Here is a tiny trained network, its code and every weight. The questions are about switching its units off for an input and a target symbol, where a switched-off unit gives its printed mean instead of its output.

import numpy as np


def w(rows, s, z=0):
    codes = np.array(rows[::2]) - 128.0
    scale = np.full(codes.shape[1], s)
    scale[-1] = z or s
    return codes * scale


def norm(h):
    return h / np.sqrt((h * h).mean(-1, keepdims=True) + 1e-5)


def f(y):
    return np.maximum(y, 0)


def softmax(a):
    e = np.exp(a - a.max(-1, keepdims=True))
    return e / e.sum(-1, keepdims=True)


def log_softmax(a):
    a = a - a.max(-1, keepdims=True)
    return a - np.log(np.exp(a).sum(-1, keepdims=True))


def net(x, mask):
    ids = ['Λβεζηθμπστ'.index(c) for c in x.split()]
    T = len(ids)
    res = E[ids] + P[:T]
    r = norm(res)
    for j in range(2):
        rows = slice(2 * j, 2 * j + 2)
        q, k, v = (r @ M[0][rows].T for M in (Q, K, V))
        z = softmax(np.where(np.tri(T) > 0, q @ k.T / 2**0.5, -1e9)) @ v
        o = O[0][rows]
        res = res + np.where(mask[j], z, o[:, -1]) @ o[:, :-1]
    y = f(norm(res) @ A[0][:, :-1].T + A[0][:, -1])
    res = res + np.where(mask[2:10], y, B[0][:, -1]) @ B[0][:, :-1]
    return log_softmax(norm(res)[-1] @ U[:, :-1].T + U[:, -1])


Q, K, V, O, A, B = {}, {}, {}, {}, {}, {}
E = w([
[71,109,72,154,130,125],'Λ',
[123,140,136,92,143,126],'β',
[85,106,116,64,76,102],'ε',
[97,102,130,70,98,114],'ζ',
[82,99,154,139,137,125],'η',
[116,116,29,130,137,145],'θ',
[144,8,82,110,76,165],'μ',
[178,125,128,221,39,81],'π',
[145,161,29,96,96,118],'σ',
[144,61,108,156,140,78],'τ',
],0.017)
P = w([
[88,170,139,254,157,201],'0',
[88,123,140,141,56,163],'1',
[93,96,129,133,84,123],'2',
[126,114,113,140,160,106],'3',
[183,135,147,91,190,93],'4',
[177,119,135,69,182,72],'5',
[119,78,141,103,169,92],'6',
],0.008)
Q[0] = w([
[125,93,152,54,75,167],'h0',
[229,255,201,243,102,246],'h0',
[138,78,93,132,87,173],'h1',
[166,151,117,54,98,144],'h1',
],0.0085)
K[0] = w([
[144,162,74,147,142,132],'h0',
[2,175,165,155,122,227],'h0',
[247,230,122,121,166,39],'h1',
[147,95,73,136,128,80],'h1',
],0.0069)
V[0] = w([
[110,229,80,118,94,164],'h0',
[105,92,71,82,156,254],'h0',
[139,107,215,223,96,173],'h1',
[221,158,81,153,80,113],'h1',
],0.0086)
O[0] = w([
[76,119,162,156,177,2,4],'h0',
[124,37,69,71,181,161,221],'h0',
[238,99,174,126,127,121,104],'h1',
[121,87,46,104,100,24,40],'h1',
],0.011,0.002)
A[0] = w([
[254,141,89,127,98,143,222],'n0',
[72,152,179,135,138,174,159],'n1',
[142,234,193,169,112,92,85],'n2',
[81,153,74,208,105,103,252],'n3',
[96,145,189,130,197,100,145],'n4',
[133,68,187,147,43,150,234],'n5',
[73,132,97,34,142,156,54],'n6',
[58,112,133,163,96,173,193],'n7',
],0.0089,0.0024)
B[0] = w([
[109,219,115,171,40,150,227],'n0',
[152,133,138,112,108,49,203],'n1',
[181,2,205,182,108,111,164],'n2',
[217,153,136,91,93,62,200],'n3',
[95,116,66,97,52,98,162],'n4',
[189,186,95,174,163,115,254],'n5',
[154,102,164,137,157,146,248],'n6',
[139,209,170,129,180,171,231],'n7',
],0.0083,0.0061)
U = w([
[138,140,101,211,227,125,67],'Λ',
[149,58,180,156,190,106,20],'β',
[83,226,168,100,178,106,254],'ε',
[135,156,191,106,201,183,60],'ζ',
[175,126,154,161,158,170,132],'η',
[80,91,63,112,208,111,119],'θ',
[163,33,79,81,148,255,139],'μ',
[207,86,119,157,28,46,158],'π',
[84,92,29,99,119,13,99],'σ',
[130,224,60,197,59,201,87],'τ',
],0.0087,0.0036)

Each question gives the input, a string of symbols that net reads in full, and the target symbol t.
The units are the heads (2 rows each of Q, K, V and O) and the neurons (one row each of A and B). Each row of codes is followed by its name. A weight is (code - 128) times the scale printed after its matrix; where a second scale follows, it is the last column's (O, A, B and U).
mask holds one flag per unit, heads first, then neurons. A switched-off unit (its flag False) gives its mean, the last column of its rows in O or B, instead of its output. The means were averaged over made-up inputs and are rounded, as every weight is.
A unit's drop is (log p(t) with every unit on - log p(t) with that unit switched off) / (log p(t) with every unit on - log p(t) with every unit switched off).
The circuit of an input: a set's keep is (log p(t) with only the set's units on - log p(t) with every unit switched off) / (log p(t) with every unit on - log p(t) with every unit switched off). Starting from all 10 units, units are removed one at a time, each time the one whose removal leaves the highest keep (on an exact tie, the one counted first), for as long as the keep stays at least 0.8.
circuit, biggest first: the units of the circuit, biggest drop first
most important unit: the unit with the biggest drop
k most important neurons: the k neurons with the biggest drops, biggest first
which heads matter: for each layer, one digit per head in row order, 1 if its drop is at least 0.15 and else 0, layers parted by /
input ε η τ μ η σ μ, target σ: which heads matter : 01
input τ β π η π β, target π: circuit, biggest first : [h0 n2]
input ζ μ τ π ε, target τ: which heads matter : 10
input ε ζ ε β θ ε, target θ: circuit, biggest first : [h0 h1]
input ε ε τ π μ, target τ: circuit, biggest first : [h0 n0]
input ε ε η, target ε: which heads matter : 10
input τ τ π θ ε τ Λ, target τ: circuit, biggest first : [h0]
input μ ε τ ε β, target τ: circuit, biggest first : [h0 n0]
input π Λ Λ η, target π: 4 most important neurons : [n2 n4 n1 n6]
input ε τ π π ζ, target π: circuit, biggest first : [n2 h0]
input μ ζ ε Λ ε Λ Λ, target ε: which heads matter : 01
input β ζ β π ζ, target π: which heads matter : 10
input β μ τ μ, target τ: circuit, biggest first : [n0 h0]
input τ η π ε ε β, target π: circuit, biggest first : [h0 n2 n7]
input ε ε μ μ π σ θ, target σ: which heads matter : 01
input π π β π μ, target π: most important unit : h1
input Λ π μ ε Λ, target μ: circuit, biggest first : [n5 h0 n0]
input ε ε Λ, target ε: 2 most important neurons : [n7 n3]
input ε ε Λ ε θ, target θ: circuit, biggest first : [h0 h1]
input μ μ Λ, target μ: circuit, biggest first : [h0]
input Λ ζ ε ζ σ, target σ: which heads matter : 11
input Λ π Λ θ, target π: 2 most important neurons : [n3 n7]
input β σ ε θ, target σ: circuit, biggest first : [h0 h1]
input ε ζ ζ, target ζ: 2 most important neurons : [n0 n6]
